In the rows, zero is written as 128.
Facts:
grugrana | Ξ 154 | λ todri | θ trodridrum | Σ 594
soklas | Ξ 462 | λ skomiske,tubrin,drufer,padris | θ sogi | Σ 594
retum | Ξ 797 | λ nosi | θ latrim | Σ 710
ridoklon | Ξ 154 | θ godomi | Σ 710
latrim | Ξ 797 | λ kugi,nisko
drelok | Ξ 796 | λ digrom,kadu | θ litugri | Σ 710
tridos | Ξ 154 | λ mugak,tralan | θ drural | Σ 594 | π trodridrum
brutel | Ξ 462 | λ deki,troplas,badro,litugri | θ brosor | Σ 766 | π brefar
klomen | Ξ 462 | λ druflek,tumus,rudum
ruli | Ξ 462 | θ fadresu | Σ 766
kadu | Ξ 797 | θ sogi | Σ 766
zirelon | Ξ 462 | θ fosobrir | Σ 710
tromem | Ξ 462 | θ litugri | Σ 766
vagri | Ξ 412 | λ plotam,ridoklon,flezel,veper | θ brevasal | Σ 766 | π brefar
levem | Ξ 154 | λ litugri | θ latrim | Σ 766 | π matres
diplol | Ξ 462
deki | Ξ 797 | θ fadresu | Σ 710
fosobrir | Ξ 796
litugri | Ξ 796
skomiske | Ξ 462 | θ trodridrum | Σ 710 | π brevasal
grotrik | Ξ 796 | λ deki,druflek,kadu | θ bagre | Σ 710 | π ziskikor
gradir | Ξ 462 | θ gokli | Σ 594
griskupun | Ξ 154 | θ fosobrir | Σ 710 | π diplol
klevor | Ξ 412 | θ mugu | Σ 594
figril | Ξ 462 | θ lize | Σ 594
drural | Ξ 412
grodrir | Ξ 796 | θ rudum | Σ 766 | π daplidru
plobro | Ξ 796 | λ rugrol,trolim,ridoklon | θ latrim | Σ 710
bagre | Ξ 412
dubru | Ξ 797 | θ diplol | Σ 594
dobri | Ξ 796 | θ fadresu | Σ 594 | π rudum
brisuk | Ξ 154 | θ bagre | Σ 594
brosor | Ξ 797
kebruk | Ξ 154 | θ brevasal | Σ 710 | π latrim
klofler | Ξ 462 | λ gradir,miplol,grorekur | θ moklak | Σ 594
briparir | Ξ 462 | θ mugu | Σ 594
burok | Ξ 462 | θ mugu | Σ 594
moklak | Ξ 412
tramil | Ξ 797 | θ godomi | Σ 710
puskala | Ξ 797 | θ latrim | Σ 710
genol | Ξ 462 | θ brevasal | Σ 710 | π godomi
zitre | Ξ 796 | λ brosor | θ fadresu | Σ 710
trofo | Ξ 154 | θ brosor | Σ 710
plamam | Ξ 412 | θ fadresu | Σ 710 | π badro
sigo | Ξ 462 | θ fosobrir | Σ 766
vasom | Ξ 154 | λ togruru,bestokek | θ litugri | Σ 710 | π godomi
bragis | Ξ 796 | λ briparir,trodridrum,ritros | θ brevasal | Σ 766
gabru | Ξ 154 | θ fadresu | Σ 710 | π badro
brevasal | Ξ 797 | λ figril,gitrer
flufik | Ξ 797 | θ diplol | Σ 710
fasis | Ξ 462 | λ vadral,gitrer,fadresu | θ godomi | Σ 710 | π gradir
rudum | Ξ 462
vaflun | Ξ 797 | λ plotam | θ mugu | Σ 766 | π rudum
vifliten | Ξ 154 | θ brevasal | Σ 710 | π plenil
trudra | Ξ 796 | θ bagre | Σ 594
klofe | Ξ 797 | λ desik,leror,trudra,gitrer,drural | θ sogi | Σ 710
brilistos | Ξ 797 | λ daskem | θ mugu | Σ 710
rugrol | Ξ 462 | θ lize | Σ 710 | π drural
flezel | Ξ 412 | θ sogi | Σ 710
vadral | Ξ 462 | θ litugri | Σ 710
nisko | Ξ 154 | θ diplol | Σ 710
fleklu | Ξ 462 | θ litugri | Σ 710 | π skedriplu
bestokek | Ξ 462 | θ brevasal | Σ 766
brefar | Ξ 412 | λ kebruk,drural,fadresu,daplidru,bitrifus | θ sogi | Σ 594
klelol | Ξ 796 | λ leror,trudra,fadresu | θ sogi | Σ 710
brutrum | Ξ 462 | θ brosor | Σ 766 | π diplol
digrom | Ξ 796 | θ mugu | Σ 710
stames | Ξ 154 | θ godomi | Σ 710
zeklim | Ξ 462 | λ desik,troplas | θ rudum | Σ 710
stegrem | Ξ 154 | θ trodridrum | Σ 710
fligrol | Ξ 462 | θ matres | Σ 594 | π fosobrir
duplam | Ξ 412 | θ godomi | Σ 710
gaklur | Ξ 154 | θ bagre | Σ 710
bikla | Ξ 796 | θ latrim | Σ 594 | π sogi
tumus | Ξ 154 | θ brosor | Σ 594 | π lize
dibi | Ξ 796 | θ fadresu | Σ 766
nuzel | Ξ 797 | λ dubru,plovir | θ drural | Σ 594
ziskikor | Ξ 796 | θ litugri | Σ 766 | π fadresu
ladrek | Ξ 462 | λ griskupun,drural | θ mugu | Σ 594 | π leror
trafan | Ξ 462 | θ fadresu | Σ 710 | π fosobrir
lata | Ξ 462 | λ vadral,druflek,klevor | θ fosobrir | Σ 594
kugi | Ξ 796 | θ litugri | Σ 766 | π lize
trolim | Ξ 796 | θ litugri | Σ 710 | π brevasal
miplol | Ξ 154 | θ lize | Σ 594
troplas | Ξ 796 | θ gokli | Σ 710 | π dodis
tidesu | Ξ 462 | θ brevasal | Σ 766 | π bragis
plotam | Ξ 797 | θ mugu | Σ 710
bruzamin | Ξ 797 | λ badro,druflek,ritros,veper | θ diplol | Σ 710
dedur | Ξ 462 | λ brustul,leror | θ diplol | Σ 710 | π mugu
gradres | Ξ 796 | θ bagre | Σ 710
veper | Ξ 412 | θ latrim | Σ 594
flode | Ξ 797 | θ latrim | Σ 766 | π klevor
gatal | Ξ 412 | θ litugri | Σ 766
godomi | Ξ 462
dodis | Ξ 154 | λ vadral | θ fosobrir | Σ 710
desik | Ξ 797 | θ mugu | Σ 594
ludor | Ξ 796 | θ bagre | Σ 710 | π ziskikor
mafla | Ξ 796 | θ diplol | Σ 766 | π godomi
flivel | Ξ 412 | λ tubrin,moklak | θ latrim | Σ 766
mugak | Ξ 154 | θ sogi | Σ 710
druflek | Ξ 154 | θ godomi | Σ 594 | π moklak
plenil | Ξ 412 | λ puskala,tubrin,fleklu
vige | Ξ 154 | λ gradres | θ bagre | Σ 594
tugro | Ξ 462 | λ vadral,leror | θ matres | Σ 594 | π skedriplu
nosi | Ξ 462 | θ bagre | Σ 710 | π sibro
bibok | Ξ 462 | θ sogi | Σ 594
rutrome | Ξ 796 | λ trofo,kugi | θ mugu | Σ 710 | π litugri
skedriplu | Ξ 462 | λ bestokek,brustul,tralan | θ klomen | Σ 710
trodridrum | Ξ 154
dreni | Ξ 154 | λ plovir | θ trodridrum | Σ 594 | π sibro
matres | Ξ 796
togruru | Ξ 797 | θ bagre | Σ 710 | π bragis
klatem | Ξ 462 | λ digrom,daskem | θ trodridrum | Σ 594
tubrin | Ξ 154 | θ sogi | Σ 710
drufer | Ξ 154 | θ latrim | Σ 710
geli | Ξ 796 | λ figril | θ lize | Σ 594 | π klomen
daskem | Ξ 796 | θ fadresu | Σ 594
todri | Ξ 796 | θ rudum | Σ 710
sibro | Ξ 796 | θ lize | Σ 766 | π plenil
sogi | Ξ 462
daplidru | Ξ 797 | θ diplol | Σ 594 | π rudum
lize | Ξ 412
fadresu | Ξ 796
leror | Ξ 462 | θ trodridrum | Σ 594
padris | Ξ 154 | θ trodridrum | Σ 710
zabrol | Ξ 154 | λ dibi,rudum,trodridrum | θ litugri | Σ 710 | π skedriplu
ritros | Ξ 462 | θ sogi | Σ 710
bitrifus | Ξ 796 | θ diplol | Σ 594
badro | Ξ 462 | θ brosor | Σ 710
gokli | Ξ 462 | λ mugu
plovir | Ξ 462 | θ litugri | Σ 710 | π plenil
mugu | Ξ 154
botram | Ξ 412 | θ mugu | Σ 594
klopleruk | Ξ 796 | λ ridoklon | θ godomi | Σ 710
grorekur | Ξ 462 | θ fadresu | Σ 710 | π mugu
gitrer | Ξ 412 | θ trodridrum | Σ 710
brustul | Ξ 412 | θ latrim | Σ 710 | π gokli
tralan | Ξ 462 | θ fadresu | Σ 710

Known rows:
miplol: [150 137 103 115 132 122 113 134 150 133 143 125 112 111 133 134 112 152
 150 135 135 147 118  98 129 173  96 124 101 115]
grotrik: [120 119 150 133 105 122 130  97 122 124 121 126 109 158 113 117 132 111
 112 132 132 136 134 160 105  99 174 147 170 151]
vagri: [ 97 130 176 139 112 147 147 125 119 119 113 115 135 143 150 133 141 108
 129 126  97 111 146 145 122  90 132 108 136 134]
ridoklon: [145 128  95 121 144 101 115 148 138 139 127 151 114 114 114 131 133 140
 121 118 142 133 114 103 148 148 134 123 112 122]
flezel: [129 140 118 123 158 129 126 160 123 128 130 120 155 108 148 128 164 156
 118 104 142 139 136 127 146 102 126  97 105 112]
tralan: [120 150  95 133 152 122 124 136 122 150 115 148 140 123 138 101 148 159
 107  92 136 159 136 101 148 132 120 120 102 131]
flivel: [ 94 114 174 135 107 156 142 125 104 115 108 116 148 137 150 126 139 103
 129 129 105 109 147 154 126  99 118 124 132 126]
klatem: [108 118 178 135  93 140 135 111 130 117 101 119 110 139 148 121 112 107
 145 141 101 111 138 140 106 129 110 126 128 138]
genol: [123 124 132 128 128 131 142 131 128 136 128 126 124 144 120 134 147 119
 119 124 115 126 123 118 147 117 150 119 129 123]
drural: [142 155 116 134 184 145 132 157 124 105 137 118 174 111 140 124 132 159
 149 127 129 123 125 119 140  97 134  98 104 122]
togruru: [144 140 103 131 158 108 132 139 151 146 142 132 133 116 119 147 139 144
 102 109 139 132 123 104 144 134 126 115 115 116]
vige: [111 104 160 131  84 139 132 104 126 126 110 130 102 146 126 123  98  93
 147 151 104 109 126 130 113 159 105 148 135 134]
trafan: [103 141 119 140 127 133 140 121 112 153 111 146 130 148 131 102 142 131
 105 101 118 140 139 111 144 126 132 130 123 137]
bestokek: [135 140 112 120 145 122 119 146 134 127 135 128 136 108 139 135 134 151
 135 121 135 143 127 115 138 133 113 109 101 119]
brosor: [138  88  50 124 147 216 151 137  59 146 200 104 240 110  72 133 119 100
 136 166 134  98 101 111 196 182  94 210 129  62]
geli: [121 124 165 132  90 141 127  85 128 117 125 107 103 153 134 115 107 117
 142 149 123 140 140 163  77 122 134 145 164 151]
daplidru: [138 192 118 130 132 112 110 143 155 164 175 112 132 128 148 151 101 154
 127 131 142 109 143 120 134 161  86 107 114 122]
drufer: [144 124  89 120 140 111 118 147 129 143 135 147 122 112 111 130 135 139
 119 119 142 134 114 105 157 156 125 132 112 115]

Rows:
No name comes twice in this set of rows, the named rows included.
[111 136 111 140 125 119 135 115 122 159 110 163 113 154 116 105 127 123
 107 106 117 139 128  99 143 150 133 142 127 141] => gabru
[134 156 104 125 130 135 112  95 132 141 137 118 129 127 147  91 123 176
 135 112 154 193 144 129  96 148 109 144 124 140] => daskem
[148 183 107 138 166 118 113 165 124 126 155 135 158 124 129 125 103 154
 147 136 142 104 123 120 149 128 131 108 115 133] => rudum
[133 127 121 123 122 123 125 114 127 133 142 122 121 144 116 121 141 133
 116 125 149 151 127 147 115 109 167 142 159 138] => ludor
[117 120 159 134  92 131 134 104 141 128 111 130  89 151 130 129  95 103
 144 146  97 114 126 122 108 150 117 132 135 143] => tridos
[113 127 143 134 135 139 133 146 111 124 116 122 155 126 142 124 155 130
 118 114 126 117 140 139 140  93 131 111 119 121] => duplam
[140 148 111 134 176 157 135 158 114 108 142 112 183 109 136 123 133 150
 149 134 128 120 124 120 148 103 127 109 108 116] => moklak
[106 126 155 149 143 165 160 141  95  98 108 129 158 118 131 116 114  96
 146 132  88  84 140 136 112  78 130 126 161 141] => plenil
[114 124 110 118 154 113  99 164 142 118 148 127 106 112 126 142 163 148
 119 112 146 115 115 124 139 116 127 129  99 109] => vadral
[182 127 105  99 123  98 123 131 126 133 134 129 143  96 125 137 137 147
 118 126 176 172 134 156 127 124 154 112 151 128] => digrom
[133 125 132 121 108 127 124 118 137 127 124 127 103 127 133 129 106 123
 147 142 117 126 124 115 121 166 100 131 115 126] => brisuk
[102 139 130 138 122 138 133 113 115 141 108 142 135 139 142 101 129 133
 122 107 116 146 139 115 131 138 108 130 113 138] => ruli
[ 99 130 184 134 106 156 142 115 123 114 106 103 131 137 168 125 132 117
 144 135  99 114 151 147 109 104 104 109 120 130] => brefar
[157 143  92 128 169 114 120 145 138 114 136 149 136 116 108 127 101 148
 151 138 132 126 105  94 143 146 135 124 111 133] => trodridrum
[ 98  99 156 131 111 115 101 112 125 102 126 121  89 148 114 121 144 112
 112 129 142 108 127 178  90  97 161 167 151 143] => drelok

Now the same things, written a new way:
Known rows:
digrom: [130 128 126 136 151  80 123 103 155 110 149 118 116 137 123 146  81 128
 154 121 142 121 123 147 119 144 107 136 102]
badro: [123 127 138 126 130 119 136 113 136 105 137 124 117 111 138 134 136 146
 125 135 136 112 135 115 130 107 126 116 135]
bestokek: [120 147 143 130 123 116 131 106 122 112 130 113 133 112 140 141 132 136
 130 132 116 121 138 113 136 112 128 121 144]
rutrome: [148 108 109 138 119 102 118 157 128 141 134 123 137 139 125 150  74 128
 150 116 145 139 113 150 115 137 106 149  75]
stames: [127 126 133 131 136 120 148  98 137 113 123 126 116 137 138 123 134 121
 130 120 140 136 130 134 129 136 123 114 129]
nosi: [138 138 150 134 136 112 108  91 101 116 125 150 109  98 122 133 141 127
 118 113 122 127 130 101 118 126 133 131 139]
zeklim: [148 108 122 128  94 140 124 173 102 140 118 137 139 114 140 136 128 144
 122 130 143 136 120 117 131 102 127 137 108]
troplas: [121 134 117 140 147  96 127  98 147 123 156 129 133 142 122 132  83 109
 141 117 142 125 119 138 138 151 114 129 117]
gaklur: [125 125 135 132 136 118 146  97 139 114 123 129 114 139 136 125 136 123
 130 119 138 134 130 132 133 138 122 115 132]
flivel: [167 131 139 112  81 105 131 196 144 142 139 141 142 131 155 150  96 110
 134 137 113 124 141 126 130 103 154 137  90]
botram: [125 122 143 111 154 112 111 112 173 111 127 140 105 124 121 150 124 101
 132 140  93  84 157 120 111 144 140 139 105]
sigo: [116 145 144 128 126 121 129 101 122 107 132 113 133 113 138 140 134 130
 128 133 113 122 135 112 134 116 127 117 149]
gradir: [101 130 128 118 148 136 120 100 141 115 127 132 115  97 120 120 152 140
 123 130 124 103 138 112 129 131 121 127 133]
tromem: [126 153 152 133 129 121 126 108 122 116 130 107 142 115 161 123 132 125
 115 135 119 112 145  99 140 131 119 119 153]
ridoklon: [149 131 135 128 118  86 155 123 151 122 125 122 100 121 148 116 140 139
 144 119 152 135 126 139 143 111 126 131 110]
lata: [113  88 101 120 103 205 104 181  90 158  97 157 168 116 116 133 132 129
 101 122 119 139 121 114 115 146 116 133 107]
klofe: [128  77 121 130  88 217 129 171  63 139  74 147 163 134 138 137 160 137
  93 121 126 162 124 111 116 123 121 111 125]
gitrer: [122 111 143 124 135 154 120 121 140 112 139 163 146 157 127 157 101  80
 108 141  98 108 147 112 120 152 143 109 129]

Rows:
No name comes twice in this set of rows, the named rows included.
[124 138 151 129 114 128 145  93 110 109  96 105 122 112 147 132 177 136
 123 127 115 135 136 107 141 104 129 117 156] => flode
[122 124 120 121 134 128 135 117 144 137 106 132 117 119 124 112 148 122
 131 113 131 131 127 135 138 146 119 137 112] => druflek
[103 135 111 129 165 115 114  92 160 133 145 135 129 128 106 122  99 107
 139 112 131 118 120 138 136 178 110 138 114] => bikla
[ 85 122 104 125 167 149 107  94 146 130 141 146 149 139 101 124  90 104
 125 110 123 125 126 138 120 196 103 123 122] => trudra
[121 126 135 126 104 132 160 100 119 110 112 135 107 104 130 126 182 146
 125 124 139 143 120 116 153  81 142 110 143] => deki
[142 104 118 120  95 144 134 186 112 136 121 135 141 116 141 132 124 155
 117 130 143 135 126 120 122  95 119 124 102] => skedriplu
[113 110 134 121 142 150 123  92 119 112  74 114 102 102 125 134 191 150
 123 127 109 115 142 114 109 126 114 129 131] => desik
[112 152 122 137 144  95 129  92 145 119 151 114 147 146 121 138  76  99
 138 116 122 129 119 135 143 159 111 123 127] => mafla
[142 132 150 123 134  98 132 118 168 110 148 145 114 134 141 147 112  95
 129 141 111  94 148 118 138 121 152 124 120] => flezel
[ 78 144  95 128 159 172 126 126 122 129 180 142 160 192  54 118  77 115
 128 133 116 155  98 172 114 151 142  95 179] => fadresu

